Table B holds the same points as the rows below and some others, measured another way and shuffled. Each row below is followed by which row of B it is.
B:
0: -78 100 -66 -46 -243 211 -395 131 -10 674 -90 -341 -361 -167 386 -375 354 -92 -12 24 220 -168 88 -278 -83 -9
1: -58 80 -8 54 -137 67 -132 -40 -130 112 77 -77 152 -229 203 -197 64 -13 -77 99 212 -277 -55 -176 -59 41
2: 205 13 88 -155 -41 61 103 -17 -160 48 129 -119 -137 30 194 -82 -18 84 -252 -75 158 -6 74 -67 71 181
3: 266 -23 240 -282 -68 38 38 -47 -89 -199 -40 87 -44 58 8 63 29 -8 -202 -86 87 -128 49 -21 182 62
4: -132 -149 57 -225 111 128 205 4 83 -257 29 88 -3 96 95 45 -153 -130 19 -32 -109 -20 5 -51 77 21
5: -290 187 -119 104 -6 -40 -113 -309 131 -320 -221 8 495 -300 62 12 -126 -186 306 151 50 -129 -411 -61 -211 -122
6: 37 156 22 -187 -76 79 -16 100 -175 -26 158 48 308 -253 -61 -106 61 -115 -196 156 25 -235 40 -158 -56 101
7: 160 54 51 -316 42 -45 222 -169 -14 -365 5 111 134 -67 39 87 -311 -51 22 -43 26 -17 -76 -100 -27 6
8: -152 8 26 -40 133 173 145 46 -43 -151 172 134 239 36 82 -1 69 15 -270 12 -54 -148 67 -35 42 102
9: -377 87 -33 -13 209 100 82 3 38 -531 4 309 628 -133 -233 178 -31 -283 -40 154 -278 -211 -146 52 -64 -6
10: 225 -36 209 -227 -142 44 85 1 -149 -110 35 -83 -68 -26 67 -36 12 -38 -189 2 155 -70 -26 -64 157 148
11: -105 214 -193 -264 178 120 124 151 -51 45 143 -77 112 -130 -51 -41 -85 -232 -100 67 -234 119 98 -91 -221 152
12: 105 0 82 -158 -89 91 95 51 -158 28 171 -115 10 -62 123 -127 17 2 -209 46 124 -78 34 -101 58 183
13: -63 -6 182 10 85 107 197 -71 -30 -396 -22 4 203 139 -19 151 146 -28 -292 -24 -17 62 -178 174 201 192
14: -14 228 -56 -72 124 0 309 -312 113 -351 -106 14 151 19 261 127 -189 78 -94 -170 115 176 -253 -84 -94 -17
15: -57 -310 86 90 -10 116 -59 -84 16 211 -95 -392 -636 276 458 -120 9 15 45 -185 172 139 2 94 194 159
16: 82 208 -42 -275 136 66 74 -38 -26 -103 68 52 236 -53 -55 17 -21 -36 -132 22 -130 27 60 -10 -112 111
17: -32 85 111 -124 92 59 223 42 -138 -455 88 176 357 -54 -167 164 -26 -162 -299 46 -90 -98 -73 28 73 137
18: 233 32 118 -169 -48 47 -227 -217 74 176 -265 -315 -309 155 175 -57 192 42 64 -105 82 200 -44 154 72 127
19: -201 -233 117 120 58 86 229 -175 63 -307 -36 -163 -54 186 273 40 -89 1 2 -53 96 125 -252 116 179 146
20: 42 -42 107 -201 -150 63 -10 -24 -14 -50 -66 -93 -47 -91 124 -84 -7 -129 38 46 119 -92 -99 -133 65 21
21: -250 -60 75 -86 232 217 59 39 126 -290 -68 307 87 196 40 171 118 -104 -191 -133 -195 -170 93 29 120 -64
22: -127 -149 68 322 -61 128 -207 -14 -142 302 -57 -471 -429 134 350 -153 253 -17 -156 -75 212 61 -62 157 157 270
23: -229 -210 47 177 42 173 -207 -139 115 162 -97 -223 -170 191 331 -145 208 62 93 -23 58 -24 -47 145 113 93
24: -86 13 62 238 -141 87 -385 -64 -86 286 -226 -443 -232 -19 182 -142 360 -112 -34 27 172 16 -160 148 80 189
25: -168 -202 106 294 -119 66 -167 -144 -63 36 -99 -250 -189 32 355 -122 83 -9 23 -26 279 -149 -191 48 152 89
26: -110 97 9 -145 90 58 48 -80 58 -281 -124 63 183 -49 -29 100 -34 -187 3 3 -96 -7 -124 -3 -33 7
27: -58 -45 -32 -12 28 78 -1 -173 93 139 -115 -400 -299 120 339 -111 -6 -2 120 -74 83 275 -133 71 -1 161
28: 125 -114 142 -173 75 55 2 -115 -5 -152 -48 49 -116 153 101 57 -55 23 -58 -123 -1 -57 74 69 129 58
29: -210 135 -97 79 161 12 181 -210 60 -318 -97 -139 194 -17 104 105 -136 -114 19 -17 -30 212 -301 89 -101 108
30: 3 59 69 87 25 94 -225 -290 176 138 -370 -420 -293 242 274 -15 323 61 42 -145 92 318 -207 264 82 140
31: -73 -62 163 99 -106 87 -98 -118 -17 -98 -138 -78 -19 29 196 -19 175 -19 -97 -32 193 -149 -164 15 163 41
32: 19 101 1 -501 58 126 199 197 -39 -206 161 348 211 -163 -86 26 -168 -214 -146 31 -156 -259 191 -317 -70 -81
33: -171 -48 57 119 119 185 17 -31 -2 -32 22 -23 -25 171 220 -1 182 61 -255 -97 26 -56 24 79 115 120
34: -102 -123 49 134 17 95 -359 -305 220 203 -411 -409 -418 253 342 -67 227 9 267 -134 76 211 -166 254 88 61
35: -64 202 -35 -6 55 85 125 -88 -52 -161 75 195 245 -104 215 15 -24 77 -284 -96 142 -234 -17 -218 -74 -54
36: -291 -219 115 128 176 203 97 -115 163 -227 -109 58 -126 328 305 96 103 47 -115 -188 -3 -24 -58 105 218 9
37: -311 -103 -2 293 155 187 -192 -176 135 85 -140 -180 -75 236 302 -50 274 83 -21 -82 6 27 -79 226 78 105
38: -153 104 -86 139 106 39 -25 -95 -90 -55 2 -215 129 -72 77 -20 1 -102 -66 46 -4 80 -142 113 -88 203
39: -258 -73 93 61 171 200 66 -11 64 -264 -20 229 136 163 113 113 148 -20 -240 -104 -66 -197 17 33 137 -7
40: 51 -151 158 -57 -153 17 3 -204 42 -85 -170 -271 -212 52 271 -70 -37 -27 141 -27 222 75 -238 19 146 81
41: 3 109 47 -426 139 89 331 254 -172 -463 221 372 349 -146 -294 179 -193 -307 -318 60 -245 -196 137 -166 -1 62
42: -15 -1 -7 -274 -9 103 -137 -76 151 82 -149 -69 -105 -11 141 -88 1 -113 204 2 -45 -22 12 -84 -57 -53
43: 128 151 166 -197 119 76 -71 -129 41 -286 -193 107 205 126 -171 193 238 -47 -191 -59 -137 32 -36 216 106 90
44: -187 -242 39 111 6 153 59 46 -82 88 137 -163 -216 84 339 -148 -17 -2 -100 -32 129 -103 35 -43 121 146
45: -195 -15 -22 184 129 96 12 -71 -40 -38 -47 -255 -89 106 172 13 74 -72 -118 -58 2 153 -122 176 35 221
46: 269 -48 185 -592 -141 93 42 191 -78 -39 18 113 -187 -70 -55 -28 -50 -220 -87 -7 -23 -186 198 -242 120 -14
47: -31 171 199 -23 98 48 -324 -251 188 -410 -565 131 167 141 -208 330 379 -202 -20 -115 -146 -11 -231 308 143 -78
48: -339 1 -17 350 131 133 -175 -126 55 -10 -213 -258 -55 134 181 34 266 -94 -65 -58 -8 104 -198 261 49 148
49: -98 -127 6 -69 65 172 48 103 -43 147 65 -167 -328 130 253 -85 26 -71 -139 -97 6 29 123 -32 77 143
50: 69 106 -71 -504 139 88 -112 114 5 -12 38 211 135 -133 -193 -6 -115 -249 86 66 -310 -177 278 -105 -164 -32
51: 69 82 68 -118 88 177 -57 -44 57 152 -124 -112 -287 239 232 10 276 83 -265 -221 23 112 106 55 92 92
52: -134 73 60 85 114 29 1 -311 145 -377 -263 72 165 93 142 170 25 -4 -1 -131 44 0 -257 101 43 -53
53: -103 41 -48 99 -36 -56 154 -302 7 -253 -57 -132 106 -131 321 -27 -285 4 110 -21 249 12 -328 -113 -79 6
54: 45 -29 76 89 -111 24 -342 -90 -121 178 -155 -357 -151 -44 76 -122 186 -114 52 66 108 -13 -94 167 57 195
55: 140 -21 37 -272 -43 47 74 -92 30 34 -52 -144 -263 32 257 -74 -137 -15 40 -104 111 72 1 -130 8 35
56: 270 75 133 -504 -46 110 43 53 9 -14 -60 156 -223 43 101 22 14 -48 -180 -169 26 -117 204 -232 75 -80
57: 18 157 143 -64 42 80 20 -33 -72 -287 -77 25 282 0 -143 130 227 -103 -288 30 -51 -16 -121 133 98 159
58: -131 60 -133 -94 178 101 123 63 -80 9 177 -88 60 -38 77 -54 -127 -105 -101 27 -130 56 77 -14 -120 181
59: 25 115 -12 6 -5 63 86 -103 -97 13 88 -112 48 -54 248 -89 -3 91 -201 -41 174 -26 -52 -87 -32 120
60: 161 47 129 128 -186 -57 178 -276 -168 -165 29 -177 -8 -69 400 -65 -100 204 -225 -102 484 -48 -265 -125 97 116
61: 133 -37 117 -202 -41 98 169 101 -181 -27 161 -61 -126 16 120 -50 -17 -28 -289 -49 98 -52 92 -100 116 178
62: 27 -174 137 -152 -39 122 224 9 -58 -103 154 2 -113 77 271 -76 -90 59 -168 -59 151 -114 37 -141 159 85
63: -124 118 -71 -68 198 82 -60 -223 177 -117 -126 -114 250 61 13 17 70 -25 128 50 -179 182 -135 193 -107 110
64: -90 -56 -73 -148 -134 124 -344 78 -13 411 -18 -229 -167 -193 170 -302 69 -191 240 145 28 -190 91 -149 -105 18
65: 134 216 -32 -102 -86 -64 199 -368 57 -160 -109 -144 34 -110 384 -34 -229 132 25 -119 327 121 -295 -205 -111 -28
66: -15 11 39 -11 -74 89 -137 -214 97 113 -120 -200 -30 11 291 -151 125 87 87 2 160 -6 -128 -15 6 38
67: -134 163 22 -102 102 64 180 -7 -36 -422 -3 150 385 -103 -117 151 -27 -193 -187 47 -99 -60 -150 -21 -23 60
68: -50 -38 -59 -118 -5 65 -63 -13 -48 118 55 -231 -56 -98 119 -161 -95 -130 127 100 -11 20 -5 -30 -78 141
69: 39 46 147 -238 20 79 242 -78 4 -428 78 264 378 -28 -3 84 -54 19 -193 24 19 -176 -70 -104 83 6
70: -55 142 67 69 -93 18 -337 -268 92 -84 -337 -75 169 -99 78 1 222 -77 117 26 116 -132 -254 61 -12 -61
71: -172 -61 207 224 -73 149 -229 -252 148 -129 -260 -4 134 133 233 1 395 109 -69 -38 185 -201 -226 122 210 -32

-180 -108 -137 107 45 35 -22 -165 -125 339 95 402 -193 -115 -44 4 25 -126 -408 -51 -35 -118 75 -51 255 -149 -182 -202 -60 -108 69 : 25
71 -109 -29 -152 -55 4 -213 120 -209 -149 77 43 -96 169 133 -264 17 -475 -148 138 -181 -499 6 -77 -189 570 255 125 -98 -59 339 : 13
137 96 147 299 19 -47 -227 129 -410 181 31 -98 -285 -51 -214 208 -76 -149 -105 -67 112 -31 -155 -34 336 58 -152 146 28 -215 -152 : 32
-73 6 90 213 84 4 -57 -77 13 25 70 102 -117 108 143 121 -384 101 21 -366 -22 39 208 -324 -239 -191 26 -45 195 -80 162 : 48
3 199 169 202 18 25 -59 -104 -124 99 -12 77 -47 -287 -257 221 -237 92 38 11 104 196 -194 -166 430 -73 -257 -98 -11 -14 -260 : 42
80 -6 -134 -194 -135 -51 112 -233 198 -206 -219 244 365 272 153 -274 -27 -91 119 169 -204 62 313 -142 -189 220 211 -158 95 21 335 : 49
51 57 181 100 -9 -127 -36 -221 51 37 210 195 -263 -81 -114 -36 98 130 -239 75 -126 -31 22 -30 -16 -89 -182 -47 167 203 32 : 61
176 -14 -49 261 -186 -14 -270 135 -330 450 245 -28 -857 -279 -149 267 426 -137 -364 -77 51 -263 -163 255 465 -198 -220 194 -77 84 -184 : 60
73 32 228 174 -32 90 -454 191 -132 110 151 -173 -289 -159 -35 -51 62 -106 -91 65 54 -254 -405 26 372 43 28 480 -1 134 -135 : 51
-124 -1 -132 -100 -143 250 -100 -140 240 105 -16 230 128 -317 187 -88 -38 -1 -22 13 -117 -31 -12 -117 237 -202 33 -154 -92 250 161 : 52
10 29 44 30 -91 -133 99 -305 371 -70 -11 223 -180 207 73 -43 -63 328 182 -28 -12 158 158 -142 -131 -103 88 132 185 256 -102 : 58
141 -41 -131 151 -17 165 -110 5 -58 46 -269 255 340 38 -41 -86 -144 -178 -155 148 -115 -79 68 -151 277 -25 32 -21 159 -286 228 : 36
-91 -142 -124 -114 -133 -44 -137 16 2 50 106 74 -498 225 219 -116 71 -193 52 -58 50 -346 -16 -34 -67 344 287 322 -184 125 -31 : 38
22 79 68 -33 -122 8 -157 27 28 -89 -65 -66 -164 50 21 -15 -137 -48 312 84 129 -66 -230 -126 206 332 192 344 -129 124 -248 : 63
-181 -85 19 42 18 47 -90 -272 332 124 37 315 119 59 159 -256 -2 171 -142 20 -80 51 55 -105 80 -296 25 82 170 188 109 : 33
107 232 258 64 -145 -119 -72 -150 185 -100 68 -158 -134 -26 29 94 -58 301 326 -98 13 306 1 -100 -40 -141 -7 92 141 345 -117 : 16
46 -164 -93 1 -37 -69 -233 195 -412 88 81 0 -384 304 97 -117 72 -521 -195 -48 -17 -471 34 -1 -76 492 212 234 -131 -258 190 : 22
-299 122 67 -8 59 -119 184 -441 114 129 -17 293 200 -2 -29 16 -239 208 85 -126 73 470 167 -220 89 -172 -191 -398 -23 46 -86 : 64
-127 115 -56 -144 -136 106 -193 84 -295 116 -10 -218 134 -150 240 57 -128 -362 186 -282 9 88 74 -110 71 126 97 -296 -295 -45 252 : 70
-49 -135 55 4 10 -20 -252 82 -217 67 277 89 -477 35 62 -129 60 -316 -293 4 -70 -516 -116 -39 -53 333 90 215 -101 25 111 : 17
-131 23 80 -62 -50 -172 -120 -79 -167 110 140 -94 -184 196 164 -84 60 -151 47 -196 40 62 105 -11 -122 137 80 1 -100 53 80 : 6
-19 -70 143 352 93 -56 -271 24 -134 294 113 87 -401 111 -104 28 11 37 -242 -72 148 -104 -184 -13 328 -155 -84 428 136 -94 -231 : 8
150 151 -55 75 -280 121 29 -217 447 19 -56 123 -126 -295 85 176 13 413 230 -63 -89 249 93 -83 169 -485 -37 -59 156 436 -44 : 14
351 74 -6 266 -24 -9 -113 203 -492 -19 -187 38 -159 43 -336 213 -170 -343 -96 167 22 -213 -102 -114 315 397 -72 106 39 -450 -63 : 4
37 81 30 166 -72 4 129 -244 310 -46 69 262 -343 -99 14 236 -274 388 126 -201 -45 103 168 -285 -141 -275 -56 -78 196 233 -71 : 29
18 78 177 87 -19 -187 -18 -219 -11 59 164 105 -237 26 -85 4 71 118 -105 -22 -44 105 66 -30 -23 -59 -155 -53 116 144 -30 : 12
-200 -102 -157 -346 -126 39 25 -220 262 -134 26 243 171 140 398 -331 -55 -154 79 -30 -203 -137 268 -181 -348 224 306 -189 -117 223 414 : 67
218 181 40 56 -211 13 -20 -101 -1 13 46 78 -291 -387 -210 204 109 82 0 151 -70 15 -112 8 323 -37 -197 -98 -22 251 -145 : 7
182 86 -40 13 -119 129 -262 287 -453 -29 -147 -151 -59 -132 -117 102 -152 -486 108 136 59 -272 -262 -93 398 534 98 131 -256 -240 -45 : 34
-124 17 -20 -98 -54 79 -20 -169 122 -39 44 212 19 -128 110 -66 -178 -28 22 -23 -92 -53 44 -206 -18 66 42 -159 -67 152 131 : 26
-30 -3 -163 -6 -234 75 -161 -75 163 267 -97 -47 49 47 329 -67 207 42 130 -212 6 242 192 74 180 -413 137 40 18 174 157 : 35
49 -101 111 319 71 -31 -225 114 -194 145 231 109 -749 43 -122 153 -100 -48 -234 -107 94 -412 -198 -103 114 97 -24 428 63 -75 -217 : 45
-138 -18 -82 -87 -27 52 -60 -125 -110 120 22 179 187 -67 142 -126 -34 -240 -168 -71 -139 -19 175 -102 5 6 -12 -336 -78 -45 350 : 31
-140 -53 282 128 107 -12 -375 117 -266 117 448 -69 -563 -121 32 -32 -65 -197 -280 -155 9 -430 -272 -92 -26 173 -26 267 -76 106 -1 : 57
